Below is a small trained network, with its code and all its weights. Each question gives an input and a class and asks what happens when units are switched off, that is, made to give their printed mean instead of their output.

import numpy as np


def w(rows, s, z=0):
    codes = np.array(rows[::2]) - 128.0
    scale = np.full(codes.shape[1], s)
    scale[-1] = z or s
    return codes * scale


def norm(h):
    return h / np.sqrt((h * h).mean(-1, keepdims=True) + 1e-5)


def f(y):
    return y / 2 * (1 + np.tanh(0.7978845608 * (y + 0.044715 * y**3)))


def log_softmax(a):
    a = a - a.max(-1, keepdims=True)
    return a - np.log(np.exp(a).sum(-1, keepdims=True))


def net(x, mask):
    res = np.array(x, float).reshape(1, 4) / 4 @ E
    u = 0
    for l in range(3):
        y = f(norm(res) @ A[l][:, :-1].T + A[l][:, -1])
        res = res + np.where(mask[u : u + 7], y, B[l][:, -1]) @ B[l][:, :-1]
        u += 7
    return log_softmax(norm(res)[-1] @ U[:, :-1].T + U[:, -1])


A, B = {}, {}
E = w([
[196,181,254,114,155,91,143,169],'x0',
[174,180,138,83,128,26,83,156],'x1',
[250,99,109,132,108,93,164,227],'x2',
[130,138,115,146,139,117,149,130],'x3',
],0.0066)
A[0] = w([
[216,66,106,119,106,120,182,108,61],'L0N1',
[186,69,69,164,56,152,149,169,134],'L0N2',
[90,129,179,68,109,53,111,120,165],'L0N3',
[140,110,171,125,109,183,111,22,180],'L0N4',
[220,79,164,63,154,102,199,172,130],'L0N5',
[165,158,222,114,193,253,181,156,3],'L0N6',
[125,178,17,98,105,63,27,140,45],'L0N7',
],0.0061,0.002)
B[0] = w([
[148,139,158,149,114,67,120,254,171],'L0N1',
[120,105,166,97,92,179,195,128,215],'L0N2',
[168,152,93,129,188,107,178,125,192],'L0N3',
[127,127,110,162,107,105,172,95,181],'L0N4',
[118,140,88,141,102,156,92,159,254],'L0N5',
[109,30,154,144,183,113,130,184,190],'L0N6',
[63,82,194,168,143,108,148,211,203],'L0N7',
],0.0084,0.0046)
A[1] = w([
[149,88,126,108,91,210,131,138,90],'L1N1',
[73,86,108,188,171,82,156,97,107],'L1N2',
[127,205,187,112,135,111,101,68,129],'L1N3',
[2,113,188,110,148,143,30,111,100],'L1N4',
[127,105,198,159,142,152,215,101,6],'L1N5',
[143,138,89,130,127,161,163,17,107],'L1N6',
[224,175,75,118,47,177,170,126,174],'L1N7',
],0.0078,0.0023)
B[1] = w([
[183,242,83,116,91,82,225,82,191],'L1N1',
[202,84,181,163,147,69,69,129,253],'L1N2',
[172,115,105,54,161,124,200,112,194],'L1N3',
[238,143,158,152,171,78,103,182,249],'L1N4',
[173,123,122,62,131,2,90,150,183],'L1N5',
[143,141,172,177,49,194,120,211,210],'L1N6',
[135,157,70,106,182,59,101,65,211],'L1N7',
],0.0073,0.0034)
A[2] = w([
[126,92,128,67,148,101,255,185,230],'L2N1',
[90,66,171,170,183,125,123,105,141],'L2N2',
[135,171,150,149,166,177,100,76,51],'L2N3',
[128,174,157,182,90,179,99,85,52],'L2N4',
[151,103,146,124,94,80,115,174,165],'L2N5',
[145,148,173,143,196,84,62,100,250],'L2N6',
[113,81,147,142,113,124,141,170,194],'L2N7',
],0.0095,0.0023)
B[2] = w([
[25,168,131,112,137,205,137,53,254],'L2N1',
[196,151,87,151,165,31,72,193,162],'L2N2',
[87,160,161,107,165,148,156,102,126],'L2N3',
[20,116,215,142,137,179,63,186,143],'L2N4',
[133,55,178,207,99,120,41,120,216],'L2N5',
[152,87,27,45,99,78,151,55,219],'L2N6',
[91,207,155,151,110,254,126,104,180],'L2N7',
],0.0072,0.0096)
U = w([
[70,130,180,228,98,201,120,184,156],'0',
[215,94,84,151,148,28,90,136,4],'1',
[114,217,42,80,105,152,249,21,254],'2',
],0.011,0.00046)

Each question gives the input, the list of numbers given to net, and the class t.
The units are the neurons (one row each of A and B). Each row of codes is followed by its name. A weight is (code - 128) times the scale printed after its matrix; where a second scale follows, it is the last column's (A, B and U).
mask holds one flag per neuron, layer by layer. A switched-off neuron (its flag False) gives its mean, the last column of its row in B, instead of its output. The means were averaged over made-up inputs and are rounded, as every weight is.
A unit's drop is (log p(t) with every unit on - log p(t) with that unit switched off) / (log p(t) with every unit on - log p(t) with every unit switched off).
The circuit of an input: a set's keep is (log p(t) with only the set's units on - log p(t) with every unit switched off) / (log p(t) with every unit on - log p(t) with every unit switched off). Starting from the 12 units with the biggest drops (on a tie, the unit counted first), units are removed one at a time, each time the one whose removal leaves the highest keep (on an exact tie, the one counted first), for as long as the keep stays at least 0.8.
units of the circuit, in order: the units of the circuit, biggest drop first
top k neurons: the k neurons with the biggest drops, biggest first
top k neurons in layer l: the k neurons of layer l with the biggest drops, biggest first
drop of u: that unit's drop, to one decimal
input [-8,7,7,-1], class 0: top neuron -> L0N7
input [-3,1,3,-3], class 0: top 2 neurons in layer 0 -> L0N7, L0N1
input [-2,-2,8,0], class 2: top 3 neurons in layer 0 -> L0N2, L0N7, L0N6
input [-2,1,2,7], class 0: top 3 neurons -> L0N7, L0N1, L2N6
input [1,0,5,7], class 0: top 2 neurons in layer 1 -> L1N3, L1N2
input [-8,-7,-3,8], class 0: top 3 neurons -> L1N6, L2N4, L2N6
input [-7,-1,-5,-7], class 0: top 2 neurons -> L1N6, L0N6
input [-3,6,1,5], class 0: top 3 neurons -> L0N7, L2N7, L1N7
input [1,-8,-3,6], class 1: top 2 neurons -> L1N2, L1N5
input [-8,1,-3,7], class 1: top 2 neurons in layer 1 -> L1N2, L1N4
input [-1,8,-8,5], class 1: top 2 neurons in layer 0 -> L0N7, L0N2
input [7,0,-4,8], class 1: top 2 neurons in layer 2 -> L2N2, L2N7
input [-2,0,5,7], class 2: top 3 neurons in layer 0 -> L0N2, L0N6, L0N7
input [-6,2,-7,-3], class 1: units of the circuit, in order -> L1N4
input [4,-2,7,-5], class 0: drop of L0N1 -> 0.1
input [-8,6,-8,-2], class 1: drop of L2N7 -> 0.0
input [6,2,-4,-3], class 2: drop of L0N7 -> 0.1
